Below are the code and all the weights of a small trained network. Each question names an input and a class and asks about switching units off, where a switched-off unit gives its printed mean instead of its output.

import numpy as np


def w(rows, s, z=0):
    codes = np.array(rows[::2]) - 128.0
    scale = np.full(codes.shape[1], s)
    scale[-1] = z or s
    return codes * scale


def f(y):
    return y / 2 * (1 + np.tanh(0.7978845608 * (y + 0.044715 * y**3)))


def log_softmax(a):
    a = a - a.max(-1, keepdims=True)
    return a - np.log(np.exp(a).sum(-1, keepdims=True))


def net(x, mask):
    res = np.array(x, float).reshape(1, 7) / 4 @ E
    y = f(res @ A[0][:, :-1].T + A[0][:, -1])
    res = res + np.where(mask, y, B[0][:, -1]) @ B[0][:, :-1]
    return log_softmax(res[-1] @ U[:, :-1].T + U[:, -1])


A, B = {}, {}
E = w([
[198,72,166,117,38],'x0',
[27,126,99,64,60],'x1',
[128,128,130,128,127],'x2',
[94,176,208,197,90],'x3',
[152,181,2,184,81],'x4',
[128,130,129,128,127],'x5',
[125,125,127,131,128],'x6',
],0.0099)
A[0] = w([
[200,83,192,80,59,104],'N0',
[53,141,127,134,225,79],'N1',
[180,114,147,181,236,3],'N2',
[91,166,158,189,107,70],'N3',
[124,76,164,63,180,97],'N4',
[60,152,247,194,78,110],'N5',
[127,191,64,121,90,92],'N6',
[63,63,188,96,142,90],'N7',
[67,173,92,76,208,87],'N8',
[140,43,75,28,200,123],'N9',
[154,98,153,124,82,49],'N10',
[108,181,112,126,212,61],'N11',
[148,143,68,140,77,64],'N12',
[107,182,126,50,71,97],'N13',
[54,145,134,77,92,65],'N14',
[99,130,67,199,126,7],'N15',
[111,151,192,75,137,50],'N16',
[45,124,104,86,111,106],'N17',
[117,82,165,136,196,139],'N18',
[83,86,105,118,112,88],'N19',
[151,156,177,65,146,39],'N20',
[148,63,75,95,152,41],'N21',
[50,203,136,189,213,92],'N22',
[76,122,116,64,106,98],'N23',
[211,128,136,138,188,126],'N24',
[85,76,188,155,164,92],'N25',
[139,139,170,66,138,226],'N26',
[87,187,89,159,92,144],'N27',
[177,42,180,107,154,101],'N28',
],0.011,0.0068)
B[0] = w([
[93,102,114,117,70,233],'N0',
[160,65,90,78,35,212],'N1',
[147,96,180,188,150,182],'N2',
[183,162,220,42,138,169],'N3',
[163,178,60,155,117,203],'N4',
[101,152,194,46,164,252],'N5',
[155,176,99,143,143,185],'N6',
[158,221,62,198,115,208],'N7',
[137,97,118,115,81,216],'N8',
[102,188,220,20,165,254],'N9',
[210,69,102,91,78,150],'N10',
[169,78,120,106,82,184],'N11',
[153,178,88,131,121,170],'N12',
[180,75,164,231,146,168],'N13',
[170,97,172,177,149,175],'N14',
[169,155,110,120,111,152],'N15',
[177,185,109,144,138,163],'N16',
[132,93,182,200,133,191],'N17',
[106,153,88,170,124,195],'N18',
[138,114,159,140,141,146],'N19',
[255,146,114,156,91,144],'N20',
[185,151,189,74,150,168],'N21',
[134,98,123,108,78,236],'N22',
[170,96,177,176,185,178],'N23',
[120,105,158,163,176,196],'N24',
[162,166,50,138,127,186],'N25',
[102,145,72,158,141,214],'N26',
[111,164,140,130,159,195],'N27',
[103,127,122,144,98,210],'N28',
],0.0095)
U = w([
[173,239,81,145,126,94],'0',
[153,188,214,16,168,86],'1',
[164,61,191,204,185,104],'2',
[153,71,117,74,2,93],'3',
[102,149,128,109,145,254],'4',
],0.011,0.02)

Each question gives the input, the list of numbers given to net, and the class t.
The units are the neurons (one row each of A and B). Each row of codes is followed by its name. A weight is (code - 128) times the scale printed after its matrix; where a second scale follows, it is the last column's (A, B and U).
mask holds one flag per neuron, in row order. A switched-off neuron (its flag False) gives its mean, the last column of its row in B, instead of its output. The means were averaged over made-up inputs and are rounded, as every weight is.
A unit's drop is (log p(t) with every unit on - log p(t) with that unit switched off) / (log p(t) with every unit on - log p(t) with every unit switched off).
The circuit of an input: a set's keep is (log p(t) with only the set's units on - log p(t) with every unit switched off) / (log p(t) with every unit on - log p(t) with every unit switched off). Starting from the 12 units with the biggest drops (on a tie, the unit counted first), units are removed one at a time, each time the one whose removal leaves the highest keep (on an exact tie, the one counted first), for as long as the keep stays at least 0.8.
circuit, biggest first: the units of the circuit, biggest drop first
most important unit: the unit with the biggest drop
k most important neurons: the k neurons with the biggest drops, biggest first
drop of u: that unit's drop, to one decimal
input [-7,0,-2,6,-3,3,0], class 3: circuit, biggest first	[N1 N22]
input [6,-1,-5,8,4,-2,4], class 1: circuit, biggest first	[N5]
input [-3,-7,-1,-1,5,7,0], class 2: circuit, biggest first	[N2 N24]
input [-8,-7,8,-2,-1,2,-7], class 3: circuit, biggest first	[N1 N11]
input [4,-6,-2,8,-8,8,-1], class 0: 2 most important neurons	[N25 N7]
input [-8,-7,1,6,7,-1,-6], class 3: 3 most important neurons	[N22 N11 N1]
input [-6,7,-3,7,-7,5,4], class 0: 3 most important neurons	[N7 N25 N9]
input [-8,-8,2,-7,2,6,-2], class 2: 3 most important neurons	[N2 N24 N5]
input [-5,-1,2,-3,-4,-4,-4], class 3: circuit, biggest first	[N1 N8]
input [5,2,-2,4,5,5,-6], class 4: circuit, biggest first	[N7 N1]
input [7,-4,-8,6,-5,3,3], class 3: 3 most important neurons	[N0 N9 N10]
input [-1,-4,1,8,-8,8,2], class 0: 2 most important neurons	[N7 N25]
input [5,4,0,8,4,2,0], class 1: 2 most important neurons	[N5 N3]
input [2,5,-1,-7,3,-7,-4], class 1: most important unit	N9
input [-5,-1,-8,-4,-2,-4,1], class 3: 3 most important neurons	[N1 N5 N8]
input [4,-8,-2,-8,-8,0,8], class 0: 2 most important neurons	[N4 N18]
input [-7,-8,2,0,-6,-4,4], class 2: 3 most important neurons	[N2 N24 N0]
input [2,-3,8,-7,-1,-4,-6], class 1: 2 most important neurons	[N9 N21]
input [2,1,6,4,2,3,-4], class 1: drop of N7	0.3
input [-8,1,-2,0,3,8,0], class 3: drop of N8	0.0
input [-4,7,-7,-7,-8,3,2], class 0: circuit, biggest first	[N7]
input [0,2,4,6,-7,-2,0], class 0: drop of N25	0.1
input [-7,-8,-8,-3,0,-4,4], class 2: drop of N24	0.4
